Here is a tiny trained network, its code and every weight. The questions are about switching its units off for an input and a class, where a switched-off unit gives its printed mean instead of its output.

import numpy as np


def w(rows, s, z=0):
    codes = np.array(rows[::2]) - 128.0
    scale = np.full(codes.shape[1], s)
    scale[-1] = z or s
    return codes * scale


def norm(h):
    return h / np.sqrt((h * h).mean(-1, keepdims=True) + 1e-5)


def f(y):
    return np.maximum(y, 0)


def log_softmax(a):
    a = a - a.max(-1, keepdims=True)
    return a - np.log(np.exp(a).sum(-1, keepdims=True))


def net(x, mask):
    res = np.array(x, float).reshape(1, 8) / 4 @ E
    u = 0
    for l in range(3):
        y = f(norm(res) @ A[l][:, :-1].T + A[l][:, -1])
        res = res + np.where(mask[u : u + 7], y, B[l][:, -1]) @ B[l][:, :-1]
        u += 7
    return log_softmax(norm(res)[-1] @ U[:, :-1].T + U[:, -1])


A, B = {}, {}
E = w([
[163,179,141,123,107,183,214,119,166,167],'x0',
[97,70,211,252,195,141,100,107,117,95],'x1',
[175,89,156,108,218,90,86,24,139,186],'x2',
[103,126,152,156,125,165,128,116,106,132],'x3',
[146,215,177,154,138,115,171,92,155,128],'x4',
[111,101,127,147,87,82,170,84,64,151],'x5',
[152,130,88,205,119,110,71,136,116,204],'x6',
[115,167,97,117,95,171,92,109,134,155],'x7',
],0.0018)
A[0] = w([
[77,48,157,188,133,94,51,169,123,34,3],'0.n1',
[138,88,97,158,200,82,43,67,121,149,109],'0.n2',
[122,89,137,189,144,225,139,48,83,139,135],'0.n3',
[159,151,119,238,120,101,211,117,82,187,102],'0.n4',
[149,93,205,206,240,107,135,96,135,139,172],'0.n5',
[151,94,5,73,126,140,143,146,183,91,38],'0.n6',
[67,157,131,169,77,104,120,209,174,34,88],'0.n7',
],0.0026,0.0011)
B[0] = w([
[197,229,116,105,149,150,80,62,152,184,219],'0.n1',
[136,96,122,105,94,155,207,229,162,90,218],'0.n2',
[64,75,67,148,37,129,115,142,140,57,196],'0.n3',
[113,162,154,89,96,136,106,195,254,124,197],'0.n4',
[44,174,170,123,32,92,115,77,117,128,251],'0.n5',
[101,193,155,168,125,184,93,92,77,147,182],'0.n6',
[108,113,165,92,145,162,174,179,70,166,206],'0.n7',
],0.0031,0.0026)
A[1] = w([
[118,95,170,196,179,113,108,144,107,63,5],'1.n1',
[105,47,128,77,109,76,177,65,65,91,96],'1.n2',
[204,85,87,123,180,158,108,142,165,179,92],'1.n3',
[155,124,31,126,71,142,91,179,154,166,67],'1.n4',
[145,120,150,252,112,75,147,146,123,167,97],'1.n5',
[119,149,135,87,143,194,134,212,143,48,138],'1.n6',
[128,76,135,188,193,107,98,63,188,168,125],'1.n7',
],0.0034,0.0016)
B[1] = w([
[127,231,162,71,152,164,45,98,137,253,164],'1.n1',
[173,106,127,219,161,47,155,122,51,53,212],'1.n2',
[218,93,140,193,189,83,135,134,163,129,159],'1.n3',
[84,108,97,171,168,146,106,65,89,108,234],'1.n4',
[116,155,144,41,102,175,132,176,125,150,199],'1.n5',
[182,69,121,132,49,107,189,165,198,136,251],'1.n6',
[52,156,160,125,47,158,151,177,97,87,187],'1.n7',
],0.0038,0.0023)
A[2] = w([
[126,86,75,169,156,132,11,149,108,188,127],'2.n1',
[180,226,88,110,90,132,208,17,173,171,161],'2.n2',
[132,86,2,93,111,117,103,188,90,166,119],'2.n3',
[65,156,26,87,47,153,153,171,82,107,10],'2.n4',
[76,214,70,67,66,174,92,94,113,183,41],'2.n5',
[123,131,84,160,105,218,212,203,121,156,174],'2.n6',
[193,241,230,93,196,117,126,84,156,154,214],'2.n7',
],0.003,0.0013)
B[2] = w([
[124,139,75,123,131,174,176,15,189,123,203],'2.n1',
[146,156,73,145,204,194,26,128,83,203,241],'2.n2',
[151,200,169,217,144,172,154,55,224,157,223],'2.n3',
[30,117,253,124,106,134,110,178,116,122,238],'2.n4',
[110,141,187,159,183,134,31,101,40,66,219],'2.n5',
[141,110,169,92,84,36,188,82,176,96,254],'2.n6',
[158,129,45,120,156,169,57,168,61,140,221],'2.n7',
],0.0038,0.0027)
U = w([
[162,58,101,80,161,127,104,184,172,116,100],'0',
[53,177,177,166,91,179,75,90,132,124,132],'1',
[107,112,181,99,53,107,229,224,165,105,140],'2',
[180,180,77,96,218,151,73,161,70,194,138],'3',
[192,103,42,163,173,141,171,74,206,150,134],'4',
[8,56,33,79,237,94,205,218,129,205,2],'5',
[137,50,122,146,174,31,164,100,51,55,128],'6',
[7,54,36,78,240,94,206,219,129,209,2],'7',
],0.011,0.017)

Each question gives the input, the list of numbers given to net, and the class t.
The units are the neurons (one row each of A and B). Each row of codes is followed by its name. A weight is (code - 128) times the scale printed after its matrix; where a second scale follows, it is the last column's (A, B and U).
mask holds one flag per neuron, layer by layer. A switched-off neuron (its flag False) gives its mean, the last column of its row in B, instead of its output. The means were averaged over made-up inputs and are rounded, as every weight is.
A unit's drop is (log p(t) with every unit on - log p(t) with that unit switched off) / (log p(t) with every unit on - log p(t) with every unit switched off).
The circuit of an input: a set's keep is (log p(t) with only the set's units on - log p(t) with every unit switched off) / (log p(t) with every unit on - log p(t) with every unit switched off). Starting from the 12 units with the biggest drops (on a tie, the unit counted first), units are removed one at a time, each time the one whose removal leaves the highest keep (on an exact tie, the one counted first), for as long as the keep stays at least 0.8.
circuit, biggest first: the units of the circuit, biggest drop first
most important unit: the unit with the biggest drop
k most important neurons: the k neurons with the biggest drops, biggest first
k most important neurons of layer l: the k neurons of layer l with the biggest drops, biggest first
drop of u: that unit's drop, to one decimal
input [2,7,8,-6,4,7,7,2], class 2: circuit, biggest first : [0.n2 1.n7 0.n1 2.n2]
input [-8,-3,8,-7,1,-3,0,7], class 4: 2 most important neurons : [0.n2 2.n1]
input [0,-1,5,8,8,2,-2,-1], class 3: most important unit : 2.n2
input [-3,-2,-4,3,3,6,-2,5], class 2: circuit, biggest first : [0.n1 0.n5 2.n6]
input [-2,4,0,-8,2,-8,2,1], class 0: 4 most important neurons of layer 2 : [2.n4 2.n7 2.n3 2.n6]
input [-4,6,-8,-8,-5,-1,7,-3], class 4: 2 most important neurons of layer 0 : [0.n5 0.n1]
input [-5,-7,1,-5,-7,5,0,1], class 1: 3 most important neurons of layer 2 : [2.n3 2.n4 2.n6]
input [0,-3,-3,-8,6,8,-2,3], class 3: 3 most important neurons : [2.n2 0.n3 0.n2]
input [-5,6,5,1,-4,6,-3,8], class 6: 2 most important neurons : [1.n2 0.n2]
input [1,2,-8,-4,4,4,7,4], class 2: 2 most important neurons : [0.n1 2.n6]
input [5,8,-3,-4,1,-4,7,-5], class 2: 2 most important neurons : [0.n4 2.n2]
input [3,-8,-7,4,4,8,0,2], class 1: 2 most important neurons of layer 2 : [2.n2 2.n5]
input [6,-7,5,0,-7,-2,-2,-5], class 3: 2 most important neurons of layer 0 : [0.n6 0.n2]
input [2,0,-4,-4,0,-7,-4,5], class 2: circuit, biggest first : [1.n6]
input [8,-1,-3,2,7,4,6,-6], class 3: 2 most important neurons of layer 2 : [2.n2 2.n7]
input [5,3,7,2,-6,-8,-1,3], class 2: 2 most important neurons : [0.n2 1.n7]
input [-4,3,2,5,-2,5,-1,3], class 6: 2 most important neurons : [1.n2 0.n2]
input [6,-8,-1,-5,-8,2,8,1], class 1: 2 most important neurons of layer 0 : [0.n6 0.n1]
input [-6,0,6,1,0,-6,-7,7], class 0: 2 most important neurons of layer 0 : [0.n2 0.n3]
input [4,0,-4,7,-5,-7,-5,6], class 2: most important unit : 1.n6
input [1,6,-4,-5,-2,6,-2,1], class 2: drop of 0.n7 : 0.3
input [1,-7,4,-1,7,7,8,-6], class 3: drop of 2.n5 : 0.0
input [-2,-5,8,1,-7,-3,1,-6], class 4: drop of 2.n3 : 0.1
input [4,5,-1,7,2,7,7,-3], class 2: drop of 0.n4 : 0.2
